B =
[[135 140 132 141 131 135 134]
 [132 138 136 140 131 140 132]
 [131 134 132 138 131 136 132]
 [132 134 132 141 131 137 132]
 [132 136 135 137 130 139 131]
 [133 134 131 140 130 135 132]
 [132 135 134 134 129 140 131]
 [133 139 134 137 130 136 132]
 [132 141 134 150 130 139 136]
 [133 146 144 144 131 150 133]]
Indices start at 1.
row 1 col 1 = 135
row 5 col 1 = 132
row 3 col 3 = 132
row 3 col 4 = 138
row 9 col 5 = 130
row 6 col 1 = 133
row 1 col 5 = 131
row 9 col 6 = 139
row 9 col 3 = 134
row 7 col 6 = 140
row 3 col 7 = 132
row 2 col 7 = 132
row 10 col 2 = 146
row 2 col 1 = 132
row 8 col 2 = 139
row 10 col 7 = 133
row 8 col 3 = 134
row 6 col 4 = 140
row 6 col 2 = 134
row 10 col 3 = 144
row 10 col 6 = 150
row 2 col 6 = 140
row 3 col 6 = 136
row 5 col 6 = 139
row 7 col 1 = 132
row 6 col 6 = 135

M =
[[127 123 137 136 121 137]
 [143 144 124 127 123 120]
 [128 116 153 153 115 153]]
Indices start at 1.
(1, 1) -> 127
(2, 2) -> 144
(3, 5) -> 115
(2, 4) -> 127
(1, 3) -> 137
(2, 1) -> 143

A =
[[147 113 126 129 145 135]
 [120 127 149 120 118 149]
 [133 132 145 119 126 143]
 [131 131 141 114 127 138]
 [124 142 122 124 133 112]
 [122 114 119 137 124 129]
 [122 113 118 139 120 132]
 [141 116 130 125 136 133]
 [141 120 133 126 137 135]
 [118 145 125 123 122 115]
 [137 115 134 123 136 135]
 [137 135 120 126 138 110]
 [136 137 119 126 139 113]
 [142 111 129 125 141 137]
 [122 127 119 131 128 118]
 [122 111 119 142 117 136]]
Rows and columns are counted from 1.
row 1 col 1 -> 147
row 15 col 1 -> 122
row 14 col 1 -> 142
row 13 col 2 -> 137
row 4 col 6 -> 138
row 10 col 4 -> 123
row 13 col 1 -> 136
row 5 col 4 -> 124
row 15 col 3 -> 119
row 5 col 3 -> 122
row 10 col 3 -> 125
row 5 col 2 -> 142
row 14 col 2 -> 111
row 11 col 1 -> 137
row 11 col 4 -> 123
row 8 col 2 -> 116
row 9 col 6 -> 135
row 14 col 6 -> 137
row 4 col 1 -> 131
row 7 col 2 -> 113
row 3 col 2 -> 132
row 3 col 3 -> 145
row 10 col 5 -> 122
row 12 col 2 -> 135
row 8 col 6 -> 133
row 9 col 2 -> 120
row 5 col 6 -> 112
row 4 col 5 -> 127
row 6 col 2 -> 114
row 2 col 4 -> 120
row 6 col 4 -> 137
row 11 col 6 -> 135
row 1 col 2 -> 113
row 6 col 3 -> 119

x =
[[130 125 120 122 124]
 [122 130 133 125 128]
 [131 129 130 147 136]
 [137 120 132 147 140]
 [119 127 131 127 126]
 [123 135 124 127 124]
 [127 110 121 134 127]
 [110 139 125 141 121]
 [123 154 148 129 135]
 [139 111 128 139 138]
 [125 140 138 124 131]]
Indices start at 1.
(1, 1) = 130
(5, 3) = 131
(2, 2) = 130
(7, 5) = 127
(3, 5) = 136
(9, 2) = 154
(3, 4) = 147
(2, 5) = 128
(7, 2) = 110
(11, 5) = 131
(10, 1) = 139
(5, 1) = 119
(1, 5) = 124
(10, 5) = 138
(11, 1) = 125
(3, 1) = 131
(9, 5) = 135
(6, 3) = 124
(4, 5) = 140
(5, 4) = 127
(9, 3) = 148
(6, 5) = 124
(8, 3) = 125

grid =
[[134 141 125 114 126 124 128 129]
 [125 121 127 117 126 125 129 102]
 [117 117 126 132 124 124 128 146]
 [131 137 125 113 126 126 125 127]
 [138 131 139 134 142 133 131 118]
 [128 134 126 128 127 126 128 132]
 [137 140 125 135 127 130 128 142]
 [132 142 126 121 128 128 128 129]
 [138 142 125 127 127 129 128 131]
 [129 124 125 134 127 129 127 139]
 [129 130 124 131 125 126 127 139]
 [122 119 125 126 123 125 126 133]
 [133 137 126 130 128 132 128 131]
 [123 115 128 133 126 126 130 131]
 [118 120 125 123 125 123 126 132]
 [136 125 128 157 132 133 129 132]]
Rows and columns are counted from 1.
row 1 col 1	134
row 8 col 5	128
row 2 col 6	125
row 14 col 3	128
row 2 col 1	125
row 1 col 5	126
row 10 col 1	129
row 12 col 8	133
row 8 col 8	129
row 6 col 6	126
row 5 col 4	134
row 3 col 5	124
row 7 col 1	137
row 9 col 3	125
row 16 col 5	132
row 4 col 6	126
row 4 col 8	127
row 12 col 7	126
row 9 col 8	131
row 15 col 6	123
row 6 col 5	127
row 8 col 1	132
row 2 col 4	117
row 14 col 6	126
row 6 col 4	128
row 13 col 8	131
row 15 col 5	125
row 11 col 3	124
row 2 col 2	121
row 5 col 8	118
row 5 col 7	131
row 10 col 5	127
row 1 col 6	124
row 15 col 7	126
row 12 col 4	126

a =
[[147 123 124 103 112 147 142 123 147 125 106]
 [138 151 123 134 113 139 125 121 131 137 122]
 [147 114 105 104 141 106 142 147 105 150 141]
 [151 110 119 112 114 139 133 116 130 108 131]
 [147 132 117 150 142 114 139 142 152 129 129]
 [120 153 120 146 127 109 135 116 135 135 142]
 [103 130 133 105 117 107 113 140 107 147 151]
 [111 123 133 146 120 139 142 139 110 124 125]
 [109 126 149 153 126 141 130 110 139 106 142]
 [126 151 145 115 107 135 137 120 145 127 135]
 [136 122 152 138 126 117 151 109 110 139 125]
 [144 142 134 146 104 112 138 127 148 121 141]]
Rows and columns are counted from 1.
(1, 1) -> 147
(12, 1) -> 144
(12, 10) -> 121
(4, 10) -> 108
(4, 5) -> 114
(10, 5) -> 107
(10, 7) -> 137
(6, 8) -> 116
(1, 11) -> 106
(8, 5) -> 120
(11, 8) -> 109
(10, 10) -> 127
(4, 1) -> 151
(5, 9) -> 152
(4, 2) -> 110
(7, 7) -> 113
(1, 10) -> 125
(12, 9) -> 148
(1, 7) -> 142
(12, 8) -> 127
(3, 3) -> 105
(11, 5) -> 126
(12, 4) -> 146
(9, 2) -> 126
(11, 2) -> 122
(7, 6) -> 107
(5, 4) -> 150
(7, 4) -> 105
(1, 3) -> 124
(7, 2) -> 130
(10, 3) -> 145
(11, 9) -> 110
(7, 8) -> 140
(8, 9) -> 110
(2, 6) -> 139
(5, 1) -> 147
(6, 5) -> 127
(3, 7) -> 142
(2, 5) -> 113
